Below is a small trained network, with its code and all its weights. Each question gives an input and a target symbol and asks what happens when units are switched off, that is, made to give their printed mean instead of their output.

import numpy as np


def w(rows, s, z=0):
    codes = np.array(rows[::2]) - 128.0
    scale = np.full(codes.shape[1], s)
    scale[-1] = z or s
    return codes * scale


def norm(h):
    return h / np.sqrt((h * h).mean(-1, keepdims=True) + 1e-5)


def f(y):
    return y / 2 * (1 + np.tanh(0.7978845608 * (y + 0.044715 * y**3)))


def softmax(a):
    e = np.exp(a - a.max(-1, keepdims=True))
    return e / e.sum(-1, keepdims=True)


def log_softmax(a):
    a = a - a.max(-1, keepdims=True)
    return a - np.log(np.exp(a).sum(-1, keepdims=True))


def net(x, mask):
    ids = ['ΔΛΞαβεζθμτφψω'.index(c) for c in x.split()]
    T = len(ids)
    res = E[ids] + P[:T]
    u = 0
    for l in range(2):
        r = norm(res)
        for j in range(2):
            rows = slice(3 * j, 3 * j + 3)
            q, k, v = (r @ M[l][rows].T for M in (Q, K, V))
            z = softmax(np.where(np.tri(T) > 0, q @ k.T / 3**0.5, -1e9)) @ v
            o = O[l][rows]
            res = res + np.where(mask[u + j], z, o[:, -1]) @ o[:, :-1]
        u += 2
        y = f(norm(res) @ A[l][:, :-1].T + A[l][:, -1])
        res = res + np.where(mask[u : u + 4], y, B[l][:, -1]) @ B[l][:, :-1]
        u += 4
    return log_softmax(norm(res)[-1] @ U[:, :-1].T + U[:, -1])


Q, K, V, O, A, B = {}, {}, {}, {}, {}, {}
E = w([
[49,131,86,194],'Δ',
[21,119,65,154],'Λ',
[74,144,87,139],'Ξ',
[224,32,76,222],'α',
[226,92,112,127],'β',
[136,115,104,175],'ε',
[213,102,98,63],'ζ',
[192,162,80,185],'θ',
[76,138,95,166],'μ',
[240,49,191,56],'τ',
[228,121,117,48],'φ',
[193,88,118,180],'ψ',
[145,39,90,254],'ω',
],0.0065)
P = w([
[197,39,147,95],'0',
[94,126,173,140],'1',
[139,127,178,101],'2',
[100,166,14,191],'3',
[85,132,175,150],'4',
[141,127,179,102],'5',
[104,169,7,172],'6',
[78,136,175,155],'7',
[142,129,179,102],'8',
[108,171,6,163],'9',
[75,138,174,158],'10',
[141,132,181,104],'11',
[109,173,2,155],'12',
],0.0074)
Q[0] = w([
[7,76,102,162],'L0H1',
[207,107,31,192],'L0H1',
[66,137,7,87],'L0H1',
[71,167,66,73],'L0H2',
[248,48,64,125],'L0H2',
[85,73,32,137],'L0H2',
],0.011)
K[0] = w([
[51,182,94,212],'L0H1',
[174,75,56,174],'L0H1',
[96,213,4,113],'L0H1',
[113,145,72,102],'L0H2',
[204,31,137,121],'L0H2',
[111,75,45,98],'L0H2',
],0.013)
V[0] = w([
[154,2,133,82],'L0H1',
[149,129,60,164],'L0H1',
[145,156,124,151],'L0H1',
[87,75,164,79],'L0H2',
[129,85,102,97],'L0H2',
[107,172,133,124],'L0H2',
],0.006)
O[0] = w([
[177,255,129,129,155],'L0H1',
[41,142,116,145,248],'L0H1',
[123,99,53,137,137],'L0H1',
[78,198,88,171,129],'L0H2',
[34,42,166,184,156],'L0H2',
[250,92,161,112,60],'L0H2',
],0.0044,0.0014)
A[0] = w([
[201,107,77,130,52],'L0N1',
[82,143,198,30,254],'L0N2',
[178,123,248,165,91],'L0N3',
[187,167,150,122,98],'L0N4',
],0.014,0.0038)
B[0] = w([
[59,102,97,144,154],'L0N1',
[79,90,153,12,228],'L0N2',
[116,106,211,182,254],'L0N3',
[249,163,82,127,209],'L0N4',
],0.014,0.0051)
Q[1] = w([
[128,120,183,40],'L1H1',
[197,159,68,127],'L1H1',
[104,141,7,98],'L1H1',
[115,180,182,145],'L1H2',
[172,198,145,100],'L1H2',
[174,39,62,158],'L1H2',
],0.019)
K[1] = w([
[190,1,103,56],'L1H1',
[231,232,77,118],'L1H1',
[56,222,36,72],'L1H1',
[28,196,168,190],'L1H2',
[174,247,141,118],'L1H2',
[248,4,99,167],'L1H2',
],0.013)
V[1] = w([
[84,255,164,162],'L1H1',
[151,99,31,200],'L1H1',
[174,233,121,147],'L1H1',
[106,212,191,150],'L1H2',
[136,146,212,91],'L1H2',
[85,116,201,157],'L1H2',
],0.0092)
O[1] = w([
[19,126,156,27,169],'L1H1',
[178,100,244,166,127],'L1H1',
[133,83,168,1,8],'L1H1',
[100,78,128,238,77],'L1H2',
[73,59,227,172,78],'L1H2',
[191,66,166,178,210],'L1H2',
],0.0075,0.0016)
A[1] = w([
[169,173,197,116,134],'L1N1',
[236,4,100,59,62],'L1N2',
[131,77,174,193,3],'L1N3',
[162,34,158,11,37],'L1N4',
],0.013,0.011)
B[1] = w([
[79,138,118,61,251],'L1N1',
[16,145,55,228,211],'L1N2',
[109,56,4,57,145],'L1N3',
[238,92,125,123,212],'L1N4',
],0.017,0.0033)
U = w([
[60,90,227,127,85],'Δ',
[46,173,155,183,51],'Λ',
[34,104,83,28,38],'Ξ',
[238,173,202,146,229],'α',
[168,178,153,210,140],'β',
[179,76,95,123,117],'ε',
[152,236,115,67,193],'ζ',
[252,196,48,106,157],'θ',
[206,79,135,5,148],'μ',
[85,33,128,131,1],'τ',
[127,197,196,163,162],'φ',
[198,58,117,151,119],'ψ',
[204,114,58,117,117],'ω',
],0.013,0.0067)

Each question gives the input, a string of symbols that net reads in full, and the target symbol t.
The units are the heads (3 rows each of Q, K, V and O) and the neurons (one row each of A and B). Each row of codes is followed by its name. A weight is (code - 128) times the scale printed after its matrix; where a second scale follows, it is the last column's (O, A, B and U).
mask holds one flag per unit, layer by layer, with each layer's heads first. A switched-off unit (its flag False) gives its mean, the last column of its rows in O or B, instead of its output. The means were averaged over made-up inputs and are rounded, as every weight is.
A unit's drop is (log p(t) with every unit on - log p(t) with that unit switched off) / (log p(t) with every unit on - log p(t) with every unit switched off).
The circuit of an input: a set's keep is (log p(t) with only the set's units on - log p(t) with every unit switched off) / (log p(t) with every unit on - log p(t) with every unit switched off). Starting from all 12 units, units are removed one at a time, each time the one whose removal leaves the highest keep (on an exact tie, the one counted first), for as long as the keep stays at least 0.8.
circuit, biggest first: the units of the circuit, biggest drop first
most important unit: the unit with the biggest drop
top k neurons: the k neurons with the biggest drops, biggest first
k most important neurons of layer l: the k neurons of layer l with the biggest drops, biggest first
which heads matter: for each layer, one digit per head in row order, 1 if its drop is at least 0.15 and else 0, layers parted by /
input ζ Λ ε ε Δ Ξ θ α Ξ ζ, target ζ: top neuron : L0N1
input Λ α ε Ξ ζ μ ε, target Λ: circuit, biggest first : L0N4, L1N3
input ζ μ ψ Λ Ξ β μ ζ Ξ μ Ξ Δ Ξ, target ζ: 3 most important neurons of layer 0 : L0N3, L0N1, L0N4
input Ξ ψ θ ψ ε ψ ψ Ξ ζ ψ ζ Ξ ψ, target Ξ: circuit, biggest first : L1H1, L0H1
input Ξ θ ω μ, target Ξ: 3 most important neurons of layer 0 : L0N3, L0N4, L0N2
input β Ξ β ω Ξ Ξ α, target β: 2 most important neurons of layer 0 : L0N2, L0N1
input β ψ θ θ, target β: which heads matter : 10 / 11
input ε μ ε, target φ: which heads matter : 11 / 10
input θ Λ τ Ξ β ψ θ ψ Δ ψ, target θ: top 4 neurons : L0N4, L0N1, L0N3, L1N2
input Λ μ θ τ ε ψ ω β θ φ, target Λ: circuit, biggest first : L0N4, L0H2, L0N2
input Ξ μ ζ θ Ξ Λ θ, target Ξ: top 2 neurons : L0N3, L0N2
input Δ θ β ζ θ ψ ε ψ θ μ ζ β ε, target Δ: which heads matter : 11 / 10
input α θ β μ, target α: which heads matter : 11 / 11
input θ ε θ θ α ε ψ Ξ ψ θ Δ Λ τ, target θ: most important unit : L0N1
input θ ζ θ φ Ξ θ Λ θ θ τ Λ φ, target θ: which heads matter : 10 / 00
input Λ α ψ Ξ μ ψ, target α: which heads matter : 10 / 00
input θ Λ Ξ ψ ζ, target θ: top 4 neurons : L1N4, L0N4, L0N2, L1N2
input μ Λ Λ Λ, target μ: top 4 neurons : L0N3, L0N2, L0N1, L0N4
input Λ ω θ ψ, target Λ: circuit, biggest first : L0H2, L0N4
input μ ε α θ β Ξ μ θ β θ, target μ: 2 most important neurons of layer 0 : L0N2, L0N3
input μ β Δ ψ μ φ ε ψ φ Ξ μ Ξ Ξ, target μ: most important unit : L0H2
input Λ ψ β ζ, target Λ: circuit, biggest first : L0N4, L0H2, L1H1
input θ β ψ ψ ζ ε Ξ, target θ: circuit, biggest first : L0H1, L0N1, L1H2, L1H1
